Below are the code and all the weights of a small trained network. Each question names an input and a class and asks about switching units off, where a switched-off unit gives its printed mean instead of its output.

import numpy as np


def w(rows, s, z=0):
    codes = np.array(rows[::2]) - 128.0
    scale = np.full(codes.shape[1], s)
    scale[-1] = z or s
    return codes * scale


def f(y):
    return y / 2 * (1 + np.tanh(0.7978845608 * (y + 0.044715 * y**3)))


def log_softmax(a):
    a = a - a.max(-1, keepdims=True)
    return a - np.log(np.exp(a).sum(-1, keepdims=True))


def net(x, mask):
    res = np.array(x, float).reshape(1, 8) / 4 @ E
    y = f(res @ A[0][:, :-1].T + A[0][:, -1])
    res = res + np.where(mask, y, B[0][:, -1]) @ B[0][:, :-1]
    return log_softmax(res[-1] @ U[:, :-1].T + U[:, -1])


A, B = {}, {}
E = w([
[158,190,132,225,157,211,54,125],'x0',
[1,197,116,81,170,89,200,140],'x1',
[68,104,114,248,143,187,186,129],'x2',
[145,91,103,117,148,112,192,206],'x3',
[107,96,124,83,128,155,103,62],'x4',
[180,136,119,32,114,230,155,139],'x5',
[93,246,195,121,47,106,150,142],'x6',
[174,109,67,90,206,196,193,234],'x7',
],0.0061)
A[0] = w([
[160,116,106,136,127,165,193,190,23],'N0',
[142,126,123,97,167,165,138,128,91],'N1',
[61,153,124,234,123,125,151,117,86],'N2',
[136,116,142,160,107,100,111,152,70],'N3',
[157,127,120,129,147,149,177,160,68],'N4',
[125,134,134,205,132,106,87,111,207],'N5',
[133,121,109,95,184,209,145,151,94],'N6',
[143,36,123,86,107,121,146,97,71],'N7',
[136,115,114,102,161,203,136,171,102],'N8',
[54,159,128,62,149,6,178,169,109],'N9',
[126,29,130,84,89,120,142,108,73],'N10',
[134,125,135,129,131,129,145,139,121],'N11',
[160,97,115,193,125,90,53,145,21],'N12',
[142,210,155,108,84,123,86,98,87],'N13',
[137,177,154,114,77,143,108,122,47],'N14',
[34,137,153,218,127,127,157,115,66],'N15',
[124,211,165,100,60,135,96,99,69],'N16',
[80,116,130,63,171,193,52,91,26],'N17',
[126,133,120,114,129,106,147,136,104],'N18',
[92,138,127,86,132,69,163,169,91],'N19',
[131,121,114,106,143,159,133,139,135],'N20',
[138,108,113,137,118,122,127,132,85],'N21',
[176,99,155,199,134,81,61,139,6],'N22',
[115,135,120,125,113,98,155,133,132],'N23',
[121,43,148,94,105,118,139,109,106],'N24',
[149,104,131,137,128,171,183,229,93],'N25',
[130,119,114,104,158,191,134,160,97],'N26',
[71,147,129,84,126,58,167,157,86],'N27',
[98,144,107,175,141,120,143,103,66],'N28',
],0.012,0.0023)
B[0] = w([
[142,103,161,137,136,168,158,203,188],'N0',
[95,106,127,156,145,164,149,93,159],'N1',
[87,166,152,235,79,85,167,121,198],'N2',
[153,149,114,131,151,121,118,86,141],'N3',
[168,125,152,136,126,156,173,149,167],'N4',
[142,189,117,174,149,90,90,158,192],'N5',
[147,133,72,144,138,216,181,77,204],'N6',
[127,34,144,134,78,100,86,118,165],'N7',
[96,90,82,139,162,193,169,128,196],'N8',
[149,162,137,5,174,54,211,112,248],'N9',
[113,29,165,119,105,89,84,121,166],'N10',
[135,126,137,130,135,123,135,136,132],'N11',
[176,138,113,141,199,113,72,142,179],'N12',
[136,177,157,76,96,180,81,163,183],'N13',
[96,141,149,96,106,176,95,138,157],'N14',
[93,163,132,234,66,80,204,122,198],'N15',
[122,173,165,65,74,188,96,160,193],'N16',
[100,151,83,113,111,116,93,40,162],'N17',
[133,123,136,116,138,108,145,134,138],'N18',
[135,137,141,67,165,82,158,140,187],'N19',
[132,106,116,138,124,157,157,102,153],'N20',
[135,108,137,128,133,128,119,136,130],'N21',
[159,147,97,136,208,112,49,145,183],'N22',
[122,146,103,109,142,105,141,127,147],'N23',
[143,59,142,119,95,85,97,132,158],'N24',
[158,95,166,156,140,169,158,215,206],'N25',
[116,109,86,140,146,183,165,115,181],'N26',
[139,160,126,59,173,81,173,144,201],'N27',
[113,143,126,170,96,112,149,121,150],'N28',
],0.024,0.011)
U = w([
[140,134,187,18,165,38,191,149,255],'0',
[80,183,176,226,76,57,147,157,213],'1',
[214,139,115,177,211,85,15,158,113],'2',
[95,93,66,124,143,186,137,36,28],'3',
[157,2,183,105,77,75,72,116,47],'4',
[117,184,220,67,46,180,58,182,105],'5',
[165,53,149,153,156,219,195,217,112],'6',
],0.0054,0.00094)

Each question gives the input, the list of numbers given to net, and the class t.
The units are the neurons (one row each of A and B). Each row of codes is followed by its name. A weight is (code - 128) times the scale printed after its matrix; where a second scale follows, it is the last column's (A, B and U).
mask holds one flag per neuron, in row order. A switched-off neuron (its flag False) gives its mean, the last column of its row in B, instead of its output. The means were averaged over made-up inputs and are rounded, as every weight is.
A unit's drop is (log p(t) with every unit on - log p(t) with that unit switched off) / (log p(t) with every unit on - log p(t) with every unit switched off).
The circuit of an input: a set's keep is (log p(t) with only the set's units on - log p(t) with every unit switched off) / (log p(t) with every unit on - log p(t) with every unit switched off). Starting from the 12 units with the biggest drops (on a tie, the unit counted first), units are removed one at a time, each time the one whose removal leaves the highest keep (on an exact tie, the one counted first), for as long as the keep stays at least 0.8.
circuit, biggest first: the units of the circuit, biggest drop first
top k neurons: the k neurons with the biggest drops, biggest first
drop when u is switched off: that unit's drop, to one decimal
input [-4,0,-7,6,3,8,0,-3], class 4: top 3 neurons => (N7 N10 N24)
input [-5,7,4,-6,3,2,-7,6], class 3: circuit, biggest first => (N17 N6)
input [-8,-8,-5,-6,3,-8,-7,3], class 4: circuit, biggest first => (N7)
input [2,-5,-6,6,7,-3,3,-5], class 5: circuit, biggest first => (N16 N13)
input [-8,0,7,-7,3,6,-5,3], class 3: circuit, biggest first => (N6 N17)
input [2,-7,7,0,-7,-8,1,4], class 1: top 2 neurons => (N2 N15)
input [6,-4,-7,0,6,-7,-7,7], class 2: top 2 neurons => (N12 N22)
input [3,-8,-2,-5,-4,4,7,6], class 5: top 3 neurons => (N13 N16 N14)
input [-1,4,-3,1,7,1,-3,8], class 6: top 3 neurons => (N25 N0 N4)
input [-2,-6,-8,4,8,-7,-7,-8], class 4: top 2 neurons => (N10 N7)
input [4,-3,-7,5,6,-3,-2,3], class 3: top 2 neurons => (N5 N25)
input [0,-1,-4,3,-3,0,-1,-3], class 2: top 2 neurons => (N9 N27)
input [4,-5,-3,-2,-7,3,-4,1], class 2: top 2 neurons => (N22 N12)
input [1,-5,7,-4,3,6,3,-7], class 5: circuit, biggest first => (N16)
input [-2,-4,-7,5,-8,2,2,-5], class 5: top 2 neurons => (N13 N16)
input [-4,-4,2,-5,-5,1,-7,-2], class 2: drop when N12 is switched off => 0.3
input [-3,0,-5,-3,-8,7,0,0], class 5: drop when N14 is switched off => 0.1
input [-2,3,-2,0,-5,6,1,2], class 6: drop when N0 is switched off => 0.4
input [8,4,5,-3,6,-3,-7,-7], class 1: drop when N27 is switched off => 0.0
input [0,0,-1,2,-7,5,3,-1], class 6: circuit, biggest first => (N9)
